Here is a tiny trained network, its code and every weight. The questions are about switching its units off for an input and a class, where a switched-off unit gives its printed mean instead of its output.

import numpy as np


def w(rows, s, z=0):
    codes = np.array(rows[::2]) - 128.0
    scale = np.full(codes.shape[1], s)
    scale[-1] = z or s
    return codes * scale


def f(y):
    return y / 2 * (1 + np.tanh(0.7978845608 * (y + 0.044715 * y**3)))


def log_softmax(a):
    a = a - a.max(-1, keepdims=True)
    return a - np.log(np.exp(a).sum(-1, keepdims=True))


def net(x, mask):
    res = np.array(x, float).reshape(1, 3) / 4 @ E
    y = f(res @ A[0][:, :-1].T + A[0][:, -1])
    res = res + np.where(mask, y, B[0][:, -1]) @ B[0][:, :-1]
    return log_softmax(res[-1] @ U[:, :-1].T + U[:, -1])


A, B = {}, {}
E = w([
[2,132,108],'x0',
[144,16,71],'x1',
[103,69,244],'x2',
],0.0065)
A[0] = w([
[118,87,207,93],'n1',
[87,26,64,89],'n2',
[168,118,133,29],'n3',
[129,208,163,76],'n4',
[119,154,71,53],'n5',
[119,108,177,149],'n6',
[209,196,32,89],'n7',
[130,115,133,11],'n8',
[124,129,104,111],'n9',
[100,134,121,2],'n10',
[131,146,90,219],'n11',
[114,66,230,94],'n12',
[145,17,76,99],'n13',
[150,87,223,77],'n14',
[80,184,144,106],'n15',
[127,175,161,64],'n16',
[123,145,132,67],'n17',
[136,150,140,57],'n18',
[87,172,144,73],'n19',
[75,86,193,82],'n20',
[134,105,121,57],'n21',
[167,94,224,81],'n22',
[255,139,160,82],'n23',
[130,97,112,43],'n24',
[184,143,151,145],'n25',
[101,206,162,84],'n26',
[138,125,126,192],'n27',
[135,221,179,122],'n28',
[120,98,182,58],'n29',
[10,127,103,58],'n30',
[130,103,151,75],'n31',
[148,172,48,81],'n32',
[8,131,89,103],'n33',
[133,183,17,98],'n34',
[129,218,177,79],'n35',
[100,177,161,65],'n36',
[236,135,153,105],'n37',
[131,22,85,88],'n38',
[120,109,169,68],'n39',
],0.0097,0.0041)
B[0] = w([
[96,164,96,181],'n1',
[204,122,83,234],'n2',
[130,95,88,102],'n3',
[171,145,84,151],'n4',
[100,128,78,131],'n5',
[111,150,136,171],'n6',
[57,154,59,216],'n7',
[127,120,76,90],'n8',
[123,127,121,127],'n9',
[125,100,88,95],'n10',
[109,154,174,204],'n11',
[84,183,90,222],'n12',
[203,159,90,233],'n13',
[83,146,75,181],'n14',
[166,106,111,170],'n15',
[153,131,86,123],'n16',
[133,121,99,104],'n17',
[136,122,94,101],'n18',
[154,106,96,141],'n19',
[83,139,95,191],'n20',
[136,124,93,105],'n21',
[77,131,78,180],'n22',
[125,1,90,188],'n23',
[140,125,84,107],'n24',
[139,97,146,151],'n25',
[179,128,89,166],'n26',
[131,134,149,168],'n27',
[197,146,114,188],'n28',
[110,146,80,135],'n29',
[111,29,86,221],'n30',
[122,126,105,116],'n31',
[96,162,80,171],'n32',
[92,22,103,253],'n33',
[72,178,83,220],'n34',
[183,150,83,168],'n35',
[157,119,90,137],'n36',
[120,36,115,179],'n37',
[196,152,84,215],'n38',
[115,137,91,123],'n39',
],0.035,0.0038)
U = w([
[50,175,74,107],'0',
[255,138,83,122],'1',
[109,18,119,129],'2',
[119,138,247,254],'3',
[142,139,142,24],'4',
],0.008,0.0051)

Each question gives the input, the list of numbers given to net, and the class t.
The units are the neurons (one row each of A and B). Each row of codes is followed by its name. A weight is (code - 128) times the scale printed after its matrix; where a second scale follows, it is the last column's (A, B and U).
mask holds one flag per neuron, in row order. A switched-off neuron (its flag False) gives its mean, the last column of its row in B, instead of its output. The means were averaged over made-up inputs and are rounded, as every weight is.
A unit's drop is (log p(t) with every unit on - log p(t) with that unit switched off) / (log p(t) with every unit on - log p(t) with every unit switched off).
The circuit of an input: a set's keep is (log p(t) with only the set's units on - log p(t) with every unit switched off) / (log p(t) with every unit on - log p(t) with every unit switched off). Starting from the 12 units with the biggest drops (on a tie, the unit counted first), units are removed one at a time, each time the one whose removal leaves the highest keep (on an exact tie, the one counted first), for as long as the keep stays at least 0.8.
circuit, biggest first: the units of the circuit, biggest drop first
top k neurons: the k neurons with the biggest drops, biggest first
drop of u: that unit's drop, to one decimal
input [6,2,-5], class 2: circuit, biggest first -> [n33]
input [4,0,-3], class 2: circuit, biggest first -> [n33; n12]
input [-8,3,-8], class 0: top 2 neurons -> [n7; n34]
input [-6,-5,-6], class 0: top 2 neurons -> [n7; n34]
input [8,-2,6], class 2: top 2 neurons -> [n33; n30]
input [-7,1,-7], class 0: top 3 neurons -> [n7; n34; n32]
input [-3,6,6], class 0: top 3 neurons -> [n12; n22; n14]
input [0,7,7], class 0: top 3 neurons -> [n12; n14; n22]
input [4,4,-1], class 1: top 3 neurons -> [n2; n23; n37]
input [-8,-7,-1], class 2: top 3 neurons -> [n23; n37; n13]
input [5,6,-5], class 1: top 2 neurons -> [n2; n13]
input [-4,-1,1], class 2: top 2 neurons -> [n23; n37]
input [7,1,-6], class 2: top 3 neurons -> [n33; n30; n12]
input [6,5,7], class 0: circuit, biggest first -> [n12]
input [7,-7,-5], class 1: drop of n4 -> 0.2
input [8,-8,7], class 1: drop of n35 -> 0.5
input [-3,-3,-2], class 3: drop of n13 -> 0.2
input [-3,-3,-3], class 3: drop of n33 -> 0.2
